Here is a tiny trained network, its code and every weight. The questions are about switching its units off for an input and a target symbol, where a switched-off unit gives its printed mean instead of its output.

import numpy as np


def w(rows, s, z=0):
    codes = np.array(rows[::2]) - 128.0
    scale = np.full(codes.shape[1], s)
    scale[-1] = z or s
    return codes * scale


def f(y):
    return np.maximum(y, 0)


def softmax(a):
    e = np.exp(a - a.max(-1, keepdims=True))
    return e / e.sum(-1, keepdims=True)


def log_softmax(a):
    a = a - a.max(-1, keepdims=True)
    return a - np.log(np.exp(a).sum(-1, keepdims=True))


def net(x, mask):
    ids = ['ΓΛΞΨαδεζηθμστφω'.index(c) for c in x.split()]
    T = len(ids)
    res = E[ids] + P[:T]
    r = res
    for j in range(2):
        rows = slice(2 * j, 2 * j + 2)
        q, k, v = (r @ M[0][rows].T for M in (Q, K, V))
        z = softmax(np.where(np.tri(T) > 0, q @ k.T / 2**0.5, -1e9)) @ v
        o = O[0][rows]
        res = res + np.where(mask[j], z, o[:, -1]) @ o[:, :-1]
    y = f(res @ A[0][:, :-1].T + A[0][:, -1])
    res = res + np.where(mask[2:10], y, B[0][:, -1]) @ B[0][:, :-1]
    return log_softmax(res[-1] @ U[:, :-1].T + U[:, -1])


Q, K, V, O, A, B = {}, {}, {}, {}, {}, {}
E = w([
[155,39,111,151],'Γ',
[51,75,89,148],'Λ',
[95,163,82,156],'Ξ',
[170,85,63,255],'Ψ',
[68,103,142,180],'α',
[199,136,151,167],'δ',
[162,157,168,187],'ε',
[220,118,122,158],'ζ',
[118,208,137,111],'η',
[198,123,59,86],'θ',
[193,124,207,180],'μ',
[155,179,129,179],'σ',
[80,75,213,185],'τ',
[137,77,165,178],'φ',
[113,99,133,16],'ω',
],0.021)
P = w([
[132,103,147,78],'0',
[141,98,134,150],'1',
[160,99,127,200],'2',
[162,94,126,214],'3',
[157,84,120,231],'4',
[174,90,122,245],'5',
[166,88,116,251],'6',
[168,86,108,251],'7',
[166,93,115,253],'8',
],0.0054)
Q[0] = w([
[61,82,140,7],'h0',
[159,118,204,15],'h0',
[170,77,57,74],'h1',
[144,144,27,70],'h1',
],0.014)
K[0] = w([
[104,127,155,2],'h0',
[136,152,203,44],'h0',
[112,172,178,52],'h1',
[99,167,116,26],'h1',
],0.017)
V[0] = w([
[164,184,220,57],'h0',
[1,112,65,143],'h0',
[80,134,213,131],'h1',
[149,97,196,151],'h1',
],0.0095)
O[0] = w([
[181,246,158,154,2],'h0',
[2,143,142,131,58],'h0',
[143,61,197,147,116],'h1',
[112,134,234,105,207],'h1',
],0.0072,0.0068)
A[0] = w([
[104,192,153,130,93],'n0',
[148,92,89,129,253],'n1',
[137,108,76,113,36],'n2',
[111,116,78,133,70],'n3',
[111,172,142,249,74],'n4',
[122,130,178,88,70],'n5',
[146,140,139,198,177],'n6',
[90,184,132,118,154],'n7',
],0.018,0.0054)
B[0] = w([
[164,129,139,195,169],'n0',
[80,172,62,158,254],'n1',
[155,155,206,135,171],'n2',
[159,80,136,99,177],'n3',
[33,255,197,98,212],'n4',
[84,109,197,98,152],'n5',
[201,73,110,111,247],'n6',
[94,103,82,155,170],'n7',
],0.02,0.0097)
U = w([
[107,83,76,177,152],'Γ',
[112,46,86,76,166],'Λ',
[86,133,100,98,141],'Ξ',
[114,101,94,85,106],'Ψ',
[68,122,179,157,58],'α',
[216,119,149,123,207],'δ',
[157,174,181,77,87],'ε',
[203,90,88,172,2],'ζ',
[151,148,191,255,194],'η',
[154,204,74,102,106],'θ',
[193,107,220,122,50],'μ',
[143,197,153,85,94],'σ',
[120,86,234,154,17],'τ',
[158,24,208,203,254],'φ',
[127,133,141,4,208],'ω',
],0.0094,0.0075)

Each question gives the input, a string of symbols that net reads in full, and the target symbol t.
The units are the heads (2 rows each of Q, K, V and O) and the neurons (one row each of A and B). Each row of codes is followed by its name. A weight is (code - 128) times the scale printed after its matrix; where a second scale follows, it is the last column's (O, A, B and U).
mask holds one flag per unit, heads first, then neurons. A switched-off unit (its flag False) gives its mean, the last column of its rows in O or B, instead of its output. The means were averaged over made-up inputs and are rounded, as every weight is.
A unit's drop is (log p(t) with every unit on - log p(t) with that unit switched off) / (log p(t) with every unit on - log p(t) with every unit switched off).
The circuit of an input: a set's keep is (log p(t) with only the set's units on - log p(t) with every unit switched off) / (log p(t) with every unit on - log p(t) with every unit switched off). Starting from all 10 units, units are removed one at a time, each time the one whose removal leaves the highest keep (on an exact tie, the one counted first), for as long as the keep stays at least 0.8.
units of the circuit, in order: the units of the circuit, biggest drop first
unit that matters most: the unit with the biggest drop
top k neurons: the k neurons with the biggest drops, biggest first
heads that matter: for each layer, one digit per head in row order, 1 if its drop is at least 0.15 and else 0, layers parted by /
input φ ε η η α Ξ Ξ, target Ξ: top 2 neurons	(n4, n0)
input ω φ ζ, target ζ: heads that matter	10
input η η η η μ η φ τ, target τ: units of the circuit, in order	(n4, h1, n1)
input η θ η δ μ ω η, target δ: heads that matter	10
input ζ η η θ θ, target θ: units of the circuit, in order	(n1)
input α Γ φ η φ η α σ, target σ: heads that matter	00
input η η δ φ Ψ Λ δ τ, target Γ: units of the circuit, in order	(h0, n1, h1)
input ζ φ Ψ η η, target Λ: units of the circuit, in order	(h0, n4)
input η τ Λ, target Λ: units of the circuit, in order	(h0, n3)
input φ φ δ Ψ μ, target Γ: top 2 neurons	(n1, n4)
input ω η η σ ζ η μ, target μ: units of the circuit, in order	(n6, h1, n4, n1)
input φ τ θ, target θ: heads that matter	01
input δ θ δ η φ η Ξ δ Ψ, target Γ: heads that matter	10
input η α η σ α ζ, target ζ: top 2 neurons	(n6, n4)
input δ η ε, target ε: units of the circuit, in order	(n4, h0, n6)
input φ δ η, target η: unit that matters most	n0
input θ Γ δ η ε, target ε: heads that matter	00
input σ α η, target η: top 3 neurons	(n0, n6, n3)
input δ α Ψ φ, target Γ: units of the circuit, in order	(n1, h0)
input φ σ η η φ ω η Ψ ε, target Γ: units of the circuit, in order	(h0, n1)
input η ω η η α η, target α: unit that matters most	h0
input Γ φ φ θ η η Ψ ζ α, target Γ: top 3 neurons	(n1, n4, n6)
